Here is a tiny trained network, its code and every weight. The questions are about switching its units off for an input and a target symbol, where a switched-off unit gives its printed mean instead of its output.

import numpy as np


def w(rows, s, z=0):
    codes = np.array(rows[::2]) - 128.0
    scale = np.full(codes.shape[1], s)
    scale[-1] = z or s
    return codes * scale


def norm(h):
    return h / np.sqrt((h * h).mean(-1, keepdims=True) + 1e-5)


def f(y):
    return np.maximum(y, 0)


def softmax(a):
    e = np.exp(a - a.max(-1, keepdims=True))
    return e / e.sum(-1, keepdims=True)


def log_softmax(a):
    a = a - a.max(-1, keepdims=True)
    return a - np.log(np.exp(a).sum(-1, keepdims=True))


def net(x, mask):
    ids = ['Παβδηθμξστφψω'.index(c) for c in x.split()]
    T = len(ids)
    res = E[ids] + P[:T]
    u = 0
    for l in range(2):
        r = norm(res)
        for j in range(2):
            rows = slice(2 * j, 2 * j + 2)
            q, k, v = (r @ M[l][rows].T for M in (Q, K, V))
            z = softmax(np.where(np.tri(T) > 0, q @ k.T / 2**0.5, -1e9)) @ v
            o = O[l][rows]
            res = res + np.where(mask[u + j], z, o[:, -1]) @ o[:, :-1]
        u += 2
        y = f(norm(res) @ A[l][:, :-1].T + A[l][:, -1])
        res = res + np.where(mask[u : u + 8], y, B[l][:, -1]) @ B[l][:, :-1]
        u += 8
    return log_softmax(norm(res)[-1] @ U[:, :-1].T + U[:, -1])


Q, K, V, O, A, B = {}, {}, {}, {}, {}, {}
E = w([
[101,115,141,124,133,138,213,114,205],'Π',
[89,200,84,47,186,172,92,172,89],'α',
[170,66,141,136,74,156,112,99,134],'β',
[109,97,237,108,179,140,121,144,124],'δ',
[117,159,145,113,164,187,166,97,109],'η',
[150,167,65,81,52,161,127,159,144],'θ',
[207,71,139,127,88,138,76,142,162],'μ',
[204,76,162,112,106,122,91,133,154],'ξ',
[146,168,134,86,12,150,224,153,129],'σ',
[107,122,156,127,169,46,65,166,147],'τ',
[134,169,122,147,158,111,75,77,166],'φ',
[128,152,123,250,173,200,150,122,81],'ψ',
[97,132,90,103,127,158,74,108,146],'ω',
],0.019)
P = w([
[84,107,102,32,75,143,2,42,124],'0',
[110,146,99,71,124,142,95,101,147],'1',
[122,123,93,136,124,143,106,108,119],'2',
[143,139,110,166,109,140,136,135,113],'3',
[143,123,100,199,109,143,156,151,103],'4',
[160,132,101,220,115,152,178,163,107],'5',
],0.0067)
Q[0] = w([
[191,124,140,209,159,101,82,82,146],'L0H1',
[253,55,146,128,73,142,187,143,112],'L0H1',
[244,120,116,86,115,183,114,202,164],'L0H2',
[96,228,123,149,111,95,129,188,163],'L0H2',
],0.0069)
K[0] = w([
[146,119,136,234,168,65,170,73,134],'L0H1',
[186,138,149,186,90,168,189,200,102],'L0H1',
[175,125,94,131,101,151,253,198,145],'L0H2',
[159,242,133,118,134,82,102,134,62],'L0H2',
],0.0075)
V[0] = w([
[93,146,142,151,187,95,142,132,1],'L0H1',
[171,98,186,173,175,107,149,156,174],'L0H1',
[126,122,117,194,117,166,128,95,129],'L0H2',
[222,101,156,83,123,223,144,104,72],'L0H2',
],0.0068)
O[0] = w([
[175,128,98,103,132,27,168,96,59,2],'L0H1',
[83,138,142,54,110,175,72,114,52,50],'L0H1',
[96,81,103,127,71,149,135,157,177,128],'L0H2',
[110,128,167,198,112,1,68,105,150,160],'L0H2',
],0.0086,0.0042)
A[0] = w([
[90,252,56,38,78,69,32,149,128,128],'L0N1',
[141,148,176,124,168,100,130,204,145,66],'L0N2',
[106,150,28,58,98,187,50,188,148,149],'L0N3',
[213,172,86,67,213,87,181,212,19,2],'L0N4',
[52,129,255,104,145,102,186,149,46,157],'L0N5',
[134,147,85,154,108,144,166,21,145,138],'L0N6',
[141,39,135,107,124,63,43,116,205,140],'L0N7',
[38,74,58,148,178,118,85,150,114,206],'L0N8',
],0.0066,0.005)
B[0] = w([
[9,157,82,110,179,135,128,153,88,218],'L0N1',
[108,141,25,117,141,133,118,94,143,151],'L0N2',
[160,117,80,112,97,69,131,147,142,254],'L0N3',
[233,23,144,207,108,125,98,136,205,170],'L0N4',
[177,94,69,224,168,144,193,162,132,166],'L0N5',
[160,164,103,97,179,140,129,179,108,183],'L0N6',
[95,168,110,91,113,128,168,121,6,223],'L0N7',
[142,211,143,2,177,131,123,142,227,217],'L0N8',
],0.0083,0.0073)
Q[1] = w([
[59,159,75,104,255,47,85,51,145],'L1H1',
[122,121,17,104,196,152,115,150,186],'L1H1',
[137,136,191,100,253,150,193,11,120],'L1H2',
[185,86,207,161,73,152,183,165,138],'L1H2',
],0.0071)
K[1] = w([
[139,159,113,47,171,88,39,16,135],'L1H1',
[107,123,28,94,146,131,23,31,230],'L1H1',
[203,163,211,101,190,159,38,35,102],'L1H2',
[157,106,152,255,116,167,172,181,113],'L1H2',
],0.0072)
V[1] = w([
[136,165,61,253,43,127,173,226,192],'L1H1',
[155,221,130,19,64,114,152,162,153],'L1H1',
[135,151,169,129,216,173,62,52,130],'L1H2',
[186,207,44,100,93,112,33,106,84],'L1H2',
],0.0058)
O[1] = w([
[224,164,128,109,238,136,114,103,159,142],'L1H1',
[214,120,247,113,119,152,174,3,55,253],'L1H1',
[154,22,95,129,135,94,93,76,230,114],'L1H2',
[145,64,191,157,127,95,169,247,192,237],'L1H2',
],0.0073,0.006)
A[1] = w([
[95,137,118,143,58,122,98,104,167,19],'L1N1',
[169,170,98,84,108,106,152,165,52,215],'L1N2',
[137,170,106,117,132,148,190,111,140,211],'L1N3',
[124,103,176,97,152,126,67,122,97,2],'L1N4',
[195,53,176,101,158,215,171,146,161,157],'L1N5',
[139,159,100,33,147,160,34,162,69,93],'L1N6',
[151,2,130,109,91,90,56,138,143,104],'L1N7',
[100,155,200,116,253,174,149,147,91,51],'L1N8',
],0.0092,0.0048)
B[1] = w([
[134,151,109,65,132,152,204,70,249,143],'L1N1',
[61,70,148,114,107,95,122,77,202,232],'L1N2',
[55,135,55,103,166,66,48,139,18,239],'L1N3',
[109,159,50,167,224,176,7,169,76,135],'L1N4',
[190,99,159,177,130,120,132,183,85,255],'L1N5',
[78,120,90,125,33,85,217,150,144,215],'L1N6',
[175,165,66,152,254,116,137,86,108,180],'L1N7',
[30,186,85,60,51,143,182,131,246,205],'L1N8',
],0.0079,0.0076)
U = w([
[100,142,121,69,148,247,78,116,99,104],'Π',
[135,146,134,158,146,74,179,108,96,2],'α',
[56,167,68,85,68,105,118,162,180,168],'β',
[51,113,118,153,188,137,34,103,34,159],'δ',
[156,109,129,212,89,1,181,67,104,92],'η',
[195,156,126,133,139,149,173,33,215,140],'θ',
[99,148,182,148,134,161,127,144,163,97],'μ',
[119,116,236,177,60,125,124,172,138,217],'ξ',
[121,164,137,128,160,134,123,107,110,72],'σ',
[177,79,64,119,67,208,179,126,55,171],'τ',
[138,103,147,117,129,167,175,142,103,91],'φ',
[251,146,116,114,187,64,83,201,143,69],'ψ',
[155,206,179,115,102,126,206,74,48,195],'ω',
],0.0087,0.0037)

Each question gives the input, a string of symbols that net reads in full, and the target symbol t.
The units are the heads (2 rows each of Q, K, V and O) and the neurons (one row each of A and B). Each row of codes is followed by its name. A weight is (code - 128) times the scale printed after its matrix; where a second scale follows, it is the last column's (O, A, B and U).
mask holds one flag per unit, layer by layer, with each layer's heads first. A switched-off unit (its flag False) gives its mean, the last column of its rows in O or B, instead of its output. The means were averaged over made-up inputs and are rounded, as every weight is.
A unit's drop is (log p(t) with every unit on - log p(t) with that unit switched off) / (log p(t) with every unit on - log p(t) with every unit switched off).
The circuit of an input: a set's keep is (log p(t) with only the set's units on - log p(t) with every unit switched off) / (log p(t) with every unit on - log p(t) with every unit switched off). Starting from the 12 units with the biggest drops (on a tie, the unit counted first), units are removed one at a time, each time the one whose removal leaves the highest keep (on an exact tie, the one counted first), for as long as the keep stays at least 0.8.
units of the circuit, in order: the units of the circuit, biggest drop first
unit that matters most: the unit with the biggest drop
top k neurons: the k neurons with the biggest drops, biggest first
top k neurons in layer l: the k neurons of layer l with the biggest drops, biggest first
which heads matter: for each layer, one digit per head in row order, 1 if its drop is at least 0.15 and else 0, layers parted by /
input ψ α α, target ψ: units of the circuit, in order -> L0H1, L0N4
input δ η φ ξ, target β: units of the circuit, in order -> L1H1, L0N5, L0H1
input ξ τ τ τ θ β, target ξ: top neuron in layer 0 -> L0N1
input δ τ α ω τ, target ψ: which heads matter -> 11 / 00
input θ Π τ τ δ ξ, target β: top 2 neurons -> L0N5, L1N6
input Π β η, target Π: units of the circuit, in order -> L0H1, L1N6
input τ ξ η β, target θ: top 4 neurons in layer 1 -> L1N1, L1N3, L1N7, L1N6
input β α τ σ β β, target ω: units of the circuit, in order -> L1H2, L1H1, L0H2, L0N7
input δ β β, target β: which heads matter -> 01 / 10
input ω β ξ δ, target β: top 2 neurons -> L1N8, L0N1
input η η ψ α β, target η: which heads matter -> 11 / 00
input μ θ β α ξ, target ξ: which heads matter -> 10 / 01
input ψ β φ η ω μ, target η: units of the circuit, in order -> L0N7, L0H2
input η ω Π, target η: top neuron -> L0N8
input α τ ω φ α, target ψ: units of the circuit, in order -> L0N4, L0H1
input η θ σ ω ξ, target ω: top 2 neurons -> L0N1, L0N7
input μ ω ψ β ξ, target η: which heads matter -> 00 / 00
input θ η μ, target ξ: units of the circuit, in order -> L1H2, L0H1, L1N3, L0H2
input τ θ φ β σ, target ω: units of the circuit, in order -> L1H2, L1H1
input ω β ξ, target δ: units of the circuit, in order -> L0H2, L0H1, L0N7, L1N4
input δ τ φ δ τ μ, target β: unit that matters most -> L0N5
input τ α θ θ, target ψ: top 3 neurons in layer 0 -> L0N7, L0N2, L0N8
input τ μ τ ω Π ξ, target τ: units of the circuit, in order -> L1H2, L0H2
input τ σ α φ μ, target ω: units of the circuit, in order -> L1H2, L1H1, L0N7
input β δ φ Π, target δ: top 3 neurons in layer 0 -> L0N1, L0N5, L0N8
